Below are the code and all the weights of a small trained network. Each question names an input and a target symbol and asks about switching units off, where a switched-off unit gives its printed mean instead of its output.

import numpy as np


def w(rows, s, z=0):
    codes = np.array(rows[::2]) - 128.0
    scale = np.full(codes.shape[1], s)
    scale[-1] = z or s
    return codes * scale


def f(y):
    return y / 2 * (1 + np.tanh(0.7978845608 * (y + 0.044715 * y**3)))


def softmax(a):
    e = np.exp(a - a.max(-1, keepdims=True))
    return e / e.sum(-1, keepdims=True)


def log_softmax(a):
    a = a - a.max(-1, keepdims=True)
    return a - np.log(np.exp(a).sum(-1, keepdims=True))


def net(x, mask):
    ids = ['Ψεηθτφ'.index(c) for c in x.split()]
    T = len(ids)
    res = E[ids] + P[:T]
    r = res
    for j in range(3):
        rows = slice(3 * j, 3 * j + 3)
        q, k, v = (r @ M[0][rows].T for M in (Q, K, V))
        z = softmax(np.where(np.tri(T) > 0, q @ k.T / 3**0.5, -1e9)) @ v
        o = O[0][rows]
        res = res + np.where(mask[j], z, o[:, -1]) @ o[:, :-1]
    y = f(res @ A[0][:, :-1].T + A[0][:, -1])
    res = res + np.where(mask[3:7], y, B[0][:, -1]) @ B[0][:, :-1]
    return log_softmax(res[-1] @ U[:, :-1].T + U[:, -1])


Q, K, V, O, A, B = {}, {}, {}, {}, {}, {}
E = w([
[58,141,79,175,160,138],'Ψ',
[144,153,110,105,70,223],'ε',
[121,170,61,118,132,173],'η',
[101,168,93,223,52,204],'θ',
[146,208,72,205,118,108],'τ',
[196,180,252,147,161,198],'φ',
],0.019)
P = w([
[215,53,31,166,191,190],'0',
[24,73,87,133,161,54],'1',
[32,103,86,136,159,72],'2',
[58,158,97,75,148,75],'3',
[71,180,79,78,145,106],'4',
[89,184,73,110,128,138],'5',
[114,189,67,116,140,168],'6',
[130,193,57,124,169,172],'7',
[153,189,76,152,172,201],'8',
[154,191,84,184,191,204],'9',
[127,182,90,210,254,221],'10',
],0.0087)
Q[0] = w([
[180,129,137,195,192,204],'h0',
[144,106,142,88,195,137],'h0',
[156,94,195,147,129,100],'h0',
[51,114,82,118,43,128],'h1',
[70,147,94,70,140,147],'h1',
[96,212,115,190,205,255],'h1',
[154,36,145,104,120,51],'h2',
[194,136,125,101,127,88],'h2',
[89,84,121,92,62,118],'h2',
],0.013)
K[0] = w([
[216,99,67,145,163,183],'h0',
[143,96,130,170,67,90],'h0',
[115,15,113,101,123,71],'h0',
[104,246,137,146,94,62],'h1',
[73,181,86,140,55,131],'h1',
[187,173,66,183,151,178],'h1',
[71,164,228,96,84,90],'h2',
[75,104,162,162,145,111],'h2',
[118,240,130,74,155,102],'h2',
],0.012)
V[0] = w([
[99,127,74,202,60,129],'h0',
[111,173,74,144,251,134],'h0',
[188,130,169,248,149,113],'h0',
[170,97,57,104,183,60],'h1',
[67,89,103,116,124,173],'h1',
[99,33,141,106,108,200],'h1',
[122,99,124,238,94,108],'h2',
[176,93,125,107,117,196],'h2',
[223,186,162,77,22,138],'h2',
],0.013)
O[0] = w([
[129,140,72,154,75,85,191],'h0',
[213,131,93,121,136,159,246],'h0',
[173,138,220,154,41,169,156],'h0',
[136,151,135,98,210,93,141],'h1',
[104,58,192,169,130,180,140],'h1',
[69,150,125,105,120,198,45],'h1',
[103,87,152,165,76,125,163],'h2',
[103,176,134,132,152,170,211],'h2',
[112,251,92,121,90,70,86],'h2',
],0.013,0.014)
A[0] = w([
[40,119,119,120,91,182,230],'n0',
[182,156,122,254,168,124,40],'n1',
[160,10,152,177,114,93,3],'n2',
[122,101,16,145,118,126,108],'n3',
],0.0063,0.0034)
B[0] = w([
[96,181,137,144,220,83,168],'n0',
[129,123,122,51,102,134,249],'n1',
[121,215,172,11,79,143,176],'n2',
[12,46,90,138,132,118,201],'n3',
],0.011,0.015)
U = w([
[84,119,150,3,114,124,1],'Ψ',
[71,230,126,44,142,96,45],'ε',
[167,78,85,170,229,143,200],'η',
[72,94,118,189,37,143,68],'θ',
[180,99,87,101,64,26,178],'τ',
[187,184,249,163,185,96,217],'φ',
],0.0046,0.0072)

Each question gives the input, a string of symbols that net reads in full, and the target symbol t.
The units are the heads (3 rows each of Q, K, V and O) and the neurons (one row each of A and B). Each row of codes is followed by its name. A weight is (code - 128) times the scale printed after its matrix; where a second scale follows, it is the last column's (O, A, B and U).
mask holds one flag per unit, heads first, then neurons. A switched-off unit (its flag False) gives its mean, the last column of its rows in O or B, instead of its output. The means were averaged over made-up inputs and are rounded, as every weight is.
A unit's drop is (log p(t) with every unit on - log p(t) with that unit switched off) / (log p(t) with every unit on - log p(t) with every unit switched off).
The circuit of an input: a set's keep is (log p(t) with only the set's units on - log p(t) with every unit switched off) / (log p(t) with every unit on - log p(t) with every unit switched off). Starting from all 7 units, units are removed one at a time, each time the one whose removal leaves the highest keep (on an exact tie, the one counted first), for as long as the keep stays at least 0.8.
units of the circuit, in order: the units of the circuit, biggest drop first
unit that matters most: the unit with the biggest drop
k most important neurons: the k neurons with the biggest drops, biggest first
which heads matter: for each layer, one digit per head in row order, 1 if its drop is at least 0.15 and else 0, layers parted by /
input ε θ τ η Ψ τ η η τ η, target ε: most important neuron : (n1)
input η Ψ τ τ ε η φ τ, target φ: which heads matter : 100
input η τ Ψ ε ε τ τ η θ η, target θ: which heads matter : 110
input φ θ ε ε Ψ, target φ: units of the circuit, in order : (h0; n3)
input ε τ τ η η ε φ θ, target φ: 3 most important neurons : (n3; n0; n2)
input τ Ψ φ θ η τ φ, target τ: which heads matter : 111
input τ ε Ψ θ, target τ: units of the circuit, in order : (h1; h2)
input η Ψ η θ Ψ φ, target η: units of the circuit, in order : (h0; n2)
input Ψ ε η Ψ φ θ, target Ψ: units of the circuit, in order : (n2; h2)
input η η ε θ ε θ ε Ψ Ψ τ τ, target τ: units of the circuit, in order : (n1; h1)
input η θ Ψ, target θ: which heads matter : 110
input Ψ θ φ η, target φ: 3 most important neurons : (n1; n0; n3)
input θ Ψ η τ, target θ: which heads matter : 011
input θ τ θ φ η θ η ε, target θ: unit that matters most : h1
input τ τ Ψ θ, target τ: units of the circuit, in order : (h1; h0)
input ε Ψ Ψ, target ε: which heads matter : 001
input Ψ ε Ψ Ψ Ψ η Ψ, target Ψ: which heads matter : 001
input Ψ η τ τ τ η Ψ η φ, target Ψ: units of the circuit, in order : (n2; h2)
input η η ε η, target η: which heads matter : 100
input τ η η φ η ε η τ τ η ε, target τ: which heads matter : 011
input Ψ Ψ η θ η τ τ, target Ψ: units of the circuit, in order : (h2; n2)
input φ η η η η Ψ η Ψ η, target φ: units of the circuit, in order : (h0)
input ε Ψ τ Ψ φ φ Ψ ε, target ε: which heads matter : 001
input ε τ η Ψ τ Ψ τ η τ τ ε, target τ: which heads matter : 010
input φ η Ψ θ φ η Ψ, target φ: which heads matter : 100
input φ η η θ ε, target φ: 3 most important neurons : (n3; n0; n1)
input η η Ψ ε η Ψ η ε, target η: 2 most important neurons : (n2; n1)
input θ τ ε η τ θ θ η η ε ε, target θ: unit that matters most : h2
